Below are the code and all the weights of a small trained network. Each question names an input and a target symbol and asks about switching units off, where a switched-off unit gives its printed mean instead of its output.

import numpy as np


def w(rows, s, z=0):
    codes = np.array(rows[::2]) - 128.0
    scale = np.full(codes.shape[1], s)
    scale[-1] = z or s
    return codes * scale


def norm(h):
    return h / np.sqrt((h * h).mean(-1, keepdims=True) + 1e-5)


def f(y):
    return y / 2 * (1 + np.tanh(0.7978845608 * (y + 0.044715 * y**3)))


def softmax(a):
    e = np.exp(a - a.max(-1, keepdims=True))
    return e / e.sum(-1, keepdims=True)


def log_softmax(a):
    a = a - a.max(-1, keepdims=True)
    return a - np.log(np.exp(a).sum(-1, keepdims=True))


def net(x, mask):
    ids = ['βγδζλξφω'.index(c) for c in x.split()]
    T = len(ids)
    res = E[ids] + P[:T]
    q, k, v = (norm(res) @ M[0].T for M in (Q, K, V))
    z = softmax(np.where(np.tri(T) > 0, q @ k.T / 2**0.5, -1e9)) @ v
    res = res + np.where(mask[0], z, O[0][:, -1]) @ O[0][:, :-1]
    y = f(norm(res) @ A[0][:, :-1].T + A[0][:, -1])
    res = res + np.where(mask[1:25], y, B[0][:, -1]) @ B[0][:, :-1]
    return log_softmax(norm(res)[-1] @ U[:, :-1].T + U[:, -1])


Q, K, V, O, A, B = {}, {}, {}, {}, {}, {}
E = w([
[147,167,119],'β',
[146,170,118],'γ',
[149,176,113],'δ',
[141,174,130],'ζ',
[156,163,110],'λ',
[176,4,223],'ξ',
[90,112,190],'φ',
[152,113,75],'ω',
],0.024)
P = w([
[25,145,66],'0',
[58,138,83],'1',
[79,130,94],'2',
[110,140,95],'3',
[124,136,104],'4',
[136,131,113],'5',
[150,131,116],'6',
[165,133,123],'7',
[177,131,131],'8',
[194,135,141],'9',
[218,134,159],'10',
[234,140,155],'11',
[252,162,154],'12',
],0.012)
Q[0] = w([
[179,233,148],'h1',
[2,21,216],'h1',
],0.0095)
K[0] = w([
[255,90,156],'h1',
[3,222,33],'h1',
],0.0099)
V[0] = w([
[112,109,185],'h1',
[155,11,36],'h1',
],0.013)
O[0] = w([
[66,87,181,76],'h1',
[250,43,115,4],'h1',
],0.016,0.0026)
A[0] = w([
[88,78,251,254],'n1',
[78,117,68,199],'n2',
[78,32,123,177],'n3',
[118,123,99,127],'n4',
[145,148,65,102],'n5',
[147,122,136,37],'n6',
[180,165,159,46],'n7',
[175,66,126,99],'n8',
[126,125,131,13],'n9',
[96,7,187,63],'n10',
[135,69,209,243],'n11',
[115,129,77,96],'n12',
[149,60,192,255],'n13',
[128,132,128,107],'n14',
[150,120,158,164],'n15',
[137,152,95,132],'n16',
[159,43,26,68],'n17',
[142,156,161,183],'n18',
[59,131,152,173],'n19',
[97,109,53,133],'n20',
[141,131,107,153],'n21',
[99,162,142,129],'n22',
[136,165,159,202],'n23',
[127,116,130,56],'n24',
],0.02,0.0058)
B[0] = w([
[101,37,166,242],'n1',
[173,74,153,192],'n2',
[41,148,10,146],'n3',
[131,120,151,128],'n4',
[118,113,155,168],'n5',
[136,141,128,118],'n6',
[118,100,99,161],'n7',
[110,119,172,221],'n8',
[143,186,168,105],'n9',
[75,109,38,168],'n10',
[88,99,232,237],'n11',
[135,122,158,136],'n12',
[39,86,214,253],'n13',
[127,129,130,123],'n14',
[84,101,154,169],'n15',
[101,104,181,170],'n16',
[220,56,82,198],'n17',
[120,92,122,205],'n18',
[139,82,70,230],'n19',
[179,121,170,144],'n20',
[104,108,174,150],'n21',
[163,90,148,217],'n22',
[118,75,148,236],'n23',
[111,166,154,108],'n24',
],0.011,0.0073)
U = w([
[78,190,16,238],'β',
[7,15,56,163],'γ',
[86,98,143,2],'δ',
[205,44,98,212],'ζ',
[75,155,78,106],'λ',
[121,78,222,7],'ξ',
[105,217,129,226],'φ',
[189,183,211,46],'ω',
],0.012,0.0062)

Each question gives the input, a string of symbols that net reads in full, and the target symbol t.
The units are the heads (2 rows each of Q, K, V and O) and the neurons (one row each of A and B). Each row of codes is followed by its name. A weight is (code - 128) times the scale printed after its matrix; where a second scale follows, it is the last column's (O, A, B and U).
mask holds one flag per unit, heads first, then neurons. A switched-off unit (its flag False) gives its mean, the last column of its rows in O or B, instead of its output. The means were averaged over made-up inputs and are rounded, as every weight is.
A unit's drop is (log p(t) with every unit on - log p(t) with that unit switched off) / (log p(t) with every unit on - log p(t) with every unit switched off).
The circuit of an input: a set's keep is (log p(t) with only the set's units on - log p(t) with every unit switched off) / (log p(t) with every unit on - log p(t) with every unit switched off). Starting from the 12 units with the biggest drops (on a tie, the unit counted first), units are removed one at a time, each time the one whose removal leaves the highest keep (on an exact tie, the one counted first), for as long as the keep stays at least 0.8.
circuit, biggest first: the units of the circuit, biggest drop first
k most important neurons: the k neurons with the biggest drops, biggest first
drop when u is switched off: that unit's drop, to one decimal
input ζ ζ φ δ ζ δ φ γ δ ω φ φ ζ, target γ: most important neuron => n19
input δ φ δ δ β φ ζ δ γ, target β: circuit, biggest first => h1, n1, n11, n13
input γ ω ζ φ φ δ δ φ ω ω δ ζ, target ζ: 3 most important neurons => n13, n11, n7
input γ γ φ φ φ ω ζ, target ζ: circuit, biggest first => h1, n13
input δ φ β λ δ β γ λ β φ φ β, target γ: circuit, biggest first => h1, n19
input λ ω φ φ, target ζ: 2 most important neurons => n13, n22
input ζ δ φ δ γ λ δ φ β φ γ δ, target γ: circuit, biggest first => h1, n11, n13
input β δ β, target φ: 3 most important neurons => n17, n1, n13
input φ γ δ δ γ β δ ζ ζ, target β: circuit, biggest first => h1, n11, n13
input γ δ ζ δ δ δ ω δ γ λ γ, target ω: 2 most important neurons => n19, n10
input φ γ δ δ δ ω γ β γ φ λ, target γ: 3 most important neurons => n17, n11, n2
input φ ω δ δ δ γ, target φ: 2 most important neurons => n1, n17
input φ β δ φ δ δ γ β φ λ ζ, target γ: circuit, biggest first => h1, n11, n19
input λ δ ζ γ δ ζ φ ω δ δ λ ζ, target ω: 4 most important neurons => n19, n10, n1, n13
input λ δ φ ω δ δ δ φ λ φ φ δ, target γ: circuit, biggest first => h1, n19
input δ β ω δ γ, target ζ: circuit, biggest first => h1
input γ δ δ φ δ γ δ δ, target φ: circuit, biggest first => h1, n1, n13, n10
input λ γ ω ω φ δ δ δ φ ζ δ δ, target β: circuit, biggest first => h1, n1, n11, n13
input δ ζ γ, target β: circuit, biggest first => h1, n1, n13
input λ β δ δ δ δ δ δ δ β φ β β, target γ: 3 most important neurons => n11, n19, n13
input ω ω ω δ δ δ φ ω β, target ζ: 2 most important neurons => n13, n11
input φ φ φ ζ δ γ φ β β δ β, target φ: 2 most important neurons => n1, n17
input ω φ λ, target ζ: 3 most important neurons => n13, n2, n11
input γ δ ω φ γ ζ ω β φ φ γ, target γ: drop when n11 is switched off => 0.2
